Below is a small trained network, with its code and all its weights. Each question gives an input and a target symbol and asks what happens when units are switched off, that is, made to give their printed mean instead of their output.

import numpy as np


def w(rows, s, z=0):
    codes = np.array(rows[::2]) - 128.0
    scale = np.full(codes.shape[1], s)
    scale[-1] = z or s
    return codes * scale


def f(y):
    return y / 2 * (1 + np.tanh(0.7978845608 * (y + 0.044715 * y**3)))


def softmax(a):
    e = np.exp(a - a.max(-1, keepdims=True))
    return e / e.sum(-1, keepdims=True)


def log_softmax(a):
    a = a - a.max(-1, keepdims=True)
    return a - np.log(np.exp(a).sum(-1, keepdims=True))


def net(x, mask):
    ids = ['αβδεξτω'.index(c) for c in x.split()]
    T = len(ids)
    res = E[ids] + P[:T]
    r = res
    for j in range(2):
        rows = slice(3 * j, 3 * j + 3)
        q, k, v = (r @ M[0][rows].T for M in (Q, K, V))
        z = softmax(np.where(np.tri(T) > 0, q @ k.T / 3**0.5, -1e9)) @ v
        o = O[0][rows]
        res = res + np.where(mask[j], z, o[:, -1]) @ o[:, :-1]
    y = f(res @ A[0][:, :-1].T + A[0][:, -1])
    res = res + np.where(mask[2:14], y, B[0][:, -1]) @ B[0][:, :-1]
    return log_softmax(res[-1] @ U[:, :-1].T + U[:, -1])


Q, K, V, O, A, B = {}, {}, {}, {}, {}, {}
E = w([
[113,80,133,81,186,144,138,104,137,147],'α',
[154,139,95,105,105,115,167,198,144,133],'β',
[76,124,152,158,180,131,139,136,172,93],'δ',
[124,128,117,130,114,118,164,111,109,161],'ε',
[187,143,95,156,143,79,109,101,161,148],'ξ',
[144,109,89,74,158,171,110,99,6,91],'τ',
[135,66,87,126,134,93,159,159,60,86],'ω',
],0.023)
P = w([
[140,94,212,104,10,174,65,74,121,81],'0',
[148,105,225,92,50,143,136,119,141,66],'1',
[132,118,165,119,72,148,128,99,153,92],'2',
[116,131,159,106,91,134,127,101,147,104],'3',
[109,119,141,121,103,143,132,104,145,120],'4',
[114,134,134,116,115,140,136,109,143,138],'5',
[118,133,133,123,125,137,143,121,134,151],'6',
[122,135,130,121,136,132,149,132,125,162],'7',
[124,142,131,118,145,126,154,146,117,175],'8',
[133,135,126,122,153,128,163,156,111,187],'9',
[140,139,119,131,165,129,173,165,111,198],'10',
[150,140,119,138,175,128,185,179,101,206],'11',
[160,149,135,131,185,114,191,199,83,216],'12',
],0.011)
Q[0] = w([
[120,177,102,136,102,146,121,194,140,91],'head 1',
[107,126,114,117,107,90,206,105,143,141],'head 1',
[160,107,121,96,106,129,128,142,155,124],'head 1',
[52,153,202,238,190,80,141,165,202,82],'head 2',
[66,113,159,54,139,253,186,170,119,136],'head 2',
[140,149,89,147,170,98,52,117,127,127],'head 2',
],0.024)
K[0] = w([
[105,133,124,117,32,165,92,141,168,91],'head 1',
[146,110,105,133,179,108,127,222,143,171],'head 1',
[150,108,122,109,105,128,135,148,145,135],'head 1',
[51,173,233,203,77,168,95,102,168,5],'head 2',
[6,131,144,95,164,218,229,202,93,149],'head 2',
[150,86,116,71,37,125,92,66,151,143],'head 2',
],0.019)
V[0] = w([
[112,164,178,214,35,92,146,113,78,174],'head 1',
[74,190,109,215,249,129,122,197,156,84],'head 1',
[68,181,141,108,107,196,166,119,86,36],'head 1',
[116,111,134,76,29,135,135,160,172,131],'head 2',
[88,48,111,169,91,23,178,90,116,145],'head 2',
[166,73,84,35,117,138,73,107,168,29],'head 2',
],0.014)
O[0] = w([
[63,2,3,161,165,84,119,168,110,119,25],'head 1',
[50,175,213,44,84,58,73,120,9,162,2],'head 1',
[67,168,122,234,127,220,107,173,158,165,89],'head 1',
[125,202,113,137,178,110,161,72,32,110,127],'head 2',
[215,178,229,219,145,98,59,96,136,161,220],'head 2',
[173,111,180,34,88,53,127,213,55,165,134],'head 2',
],0.0075)
A[0] = w([
[86,167,109,98,52,81,47,127,25,219,40],'neuron 1',
[140,138,112,156,54,103,112,120,79,11,84],'neuron 2',
[179,141,78,65,174,132,36,152,90,175,23],'neuron 3',
[77,175,73,130,121,68,138,216,174,249,3],'neuron 4',
[102,115,77,190,132,185,117,108,157,166,40],'neuron 5',
[88,77,166,116,43,155,106,99,171,18,128],'neuron 6',
[118,49,112,97,50,153,74,107,9,23,119],'neuron 7',
[91,122,90,193,170,211,79,146,108,137,49],'neuron 8',
[61,176,131,112,123,51,104,187,105,209,225],'neuron 9',
[98,109,154,151,106,110,62,73,224,8,106],'neuron 10',
[71,100,100,151,157,151,50,108,192,23,154],'neuron 11',
[102,152,143,123,48,83,117,50,56,191,88],'neuron 12',
],0.012,0.0029)
B[0] = w([
[121,115,221,238,114,87,107,65,227,122,151],'neuron 1',
[65,165,134,85,158,130,48,141,117,198,135],'neuron 2',
[81,142,116,203,152,205,182,108,121,118,151],'neuron 3',
[99,89,220,115,130,112,83,158,163,101,137],'neuron 4',
[69,128,110,208,106,129,159,129,91,124,254],'neuron 5',
[159,150,124,138,162,182,209,127,106,104,142],'neuron 6',
[224,115,195,137,217,132,128,107,254,138,138],'neuron 7',
[102,178,167,34,102,61,68,91,92,125,222],'neuron 8',
[127,163,16,92,112,157,160,123,44,150,165],'neuron 9',
[146,87,51,60,95,105,59,138,109,124,196],'neuron 10',
[212,134,205,117,181,175,191,147,177,149,204],'neuron 11',
[92,105,127,65,126,161,63,205,129,78,183],'neuron 12',
],0.011,0.0086)
U = w([
[142,121,174,107,152,162,133,60,212,72,181],'α',
[121,175,2,62,120,114,173,141,9,220,113],'β',
[76,122,120,127,50,85,67,111,124,97,183],'δ',
[129,118,72,233,133,89,175,44,129,169,194],'ε',
[160,83,44,104,83,63,39,60,173,110,108],'ξ',
[83,38,119,139,73,73,137,132,184,132,30],'τ',
[165,114,142,199,197,67,64,187,96,197,1],'ω',
],0.0043,0.0022)

Each question gives the input, a string of symbols that net reads in full, and the target symbol t.
The units are the heads (3 rows each of Q, K, V and O) and the neurons (one row each of A and B). Each row of codes is followed by its name. A weight is (code - 128) times the scale printed after its matrix; where a second scale follows, it is the last column's (O, A, B and U).
mask holds one flag per unit, heads first, then neurons. A switched-off unit (its flag False) gives its mean, the last column of its rows in O or B, instead of its output. The means were averaged over made-up inputs and are rounded, as every weight is.
A unit's drop is (log p(t) with every unit on - log p(t) with that unit switched off) / (log p(t) with every unit on - log p(t) with every unit switched off).
The circuit of an input: a set's keep is (log p(t) with only the set's units on - log p(t) with every unit switched off) / (log p(t) with every unit on - log p(t) with every unit switched off). Starting from the 12 units with the biggest drops (on a tie, the unit counted first), units are removed one at a time, each time the one whose removal leaves the highest keep (on an exact tie, the one counted first), for as long as the keep stays at least 0.8.
units of the circuit, in order: the units of the circuit, biggest drop first
most important unit: the unit with the biggest drop
k most important neurons: the k neurons with the biggest drops, biggest first
heads that matter: for each layer, one digit per head in row order, 1 if its drop is at least 0.15 and else 0, layers parted by /
drop when u is switched off: that unit's drop, to one decimal
input ε ξ α δ ξ ε δ ε, target δ: heads that matter => 10
input δ δ α τ ε α ω ε ω ξ, target ξ: units of the circuit, in order => [head 2; neuron 10]
input ε δ δ, target β: heads that matter => 10
input β ε ε τ ε ω β, target ε: heads that matter => 11
input ε ω ε δ δ ε ε β, target β: units of the circuit, in order => [head 1; head 2]
input ε ε ε α ε δ ε ε δ ω ε ξ δ, target δ: units of the circuit, in order => [head 1; neuron 12]
input ξ τ ε ε, target ε: units of the circuit, in order => [head 1; neuron 5]
input β ε ε α α δ α ε β, target ε: units of the circuit, in order => [neuron 5; head 1]
input α ε α ξ ε ε ξ ε ω, target ω: heads that matter => 01
input δ α ξ δ ξ α τ ξ δ ω, target ω: units of the circuit, in order => [head 2]
input ε ω ξ ξ δ ε β ε ξ δ, target β: units of the circuit, in order => [neuron 9; head 1]
input δ ε ε β ε, target β: heads that matter => 01
input ε ε β, target β: heads that matter => 01
input ε β ε β α ε ε ω ε, target ω: heads that matter => 01
input δ α ε δ ε α δ τ τ δ, target δ: 4 most important neurons => [neuron 1; neuron 9; neuron 12; neuron 4]
input ε δ β α τ ξ, target ξ: most important unit => neuron 10
input α τ δ ε β ε β β ε δ δ ε, target δ: 2 most important neurons => [neuron 12; neuron 1]
input τ α ε ξ ε, target ξ: drop when neuron 10 is switched off => 0.3
input ε ε α ε ε τ ε, target τ: drop when neuron 4 is switched off => 0.3
input α ε α ε ε δ ε α ε α ε, target α: drop when neuron 11 is switched off => -0.2
input ε τ ε, target τ: drop when head 2 is switched off => 0.9
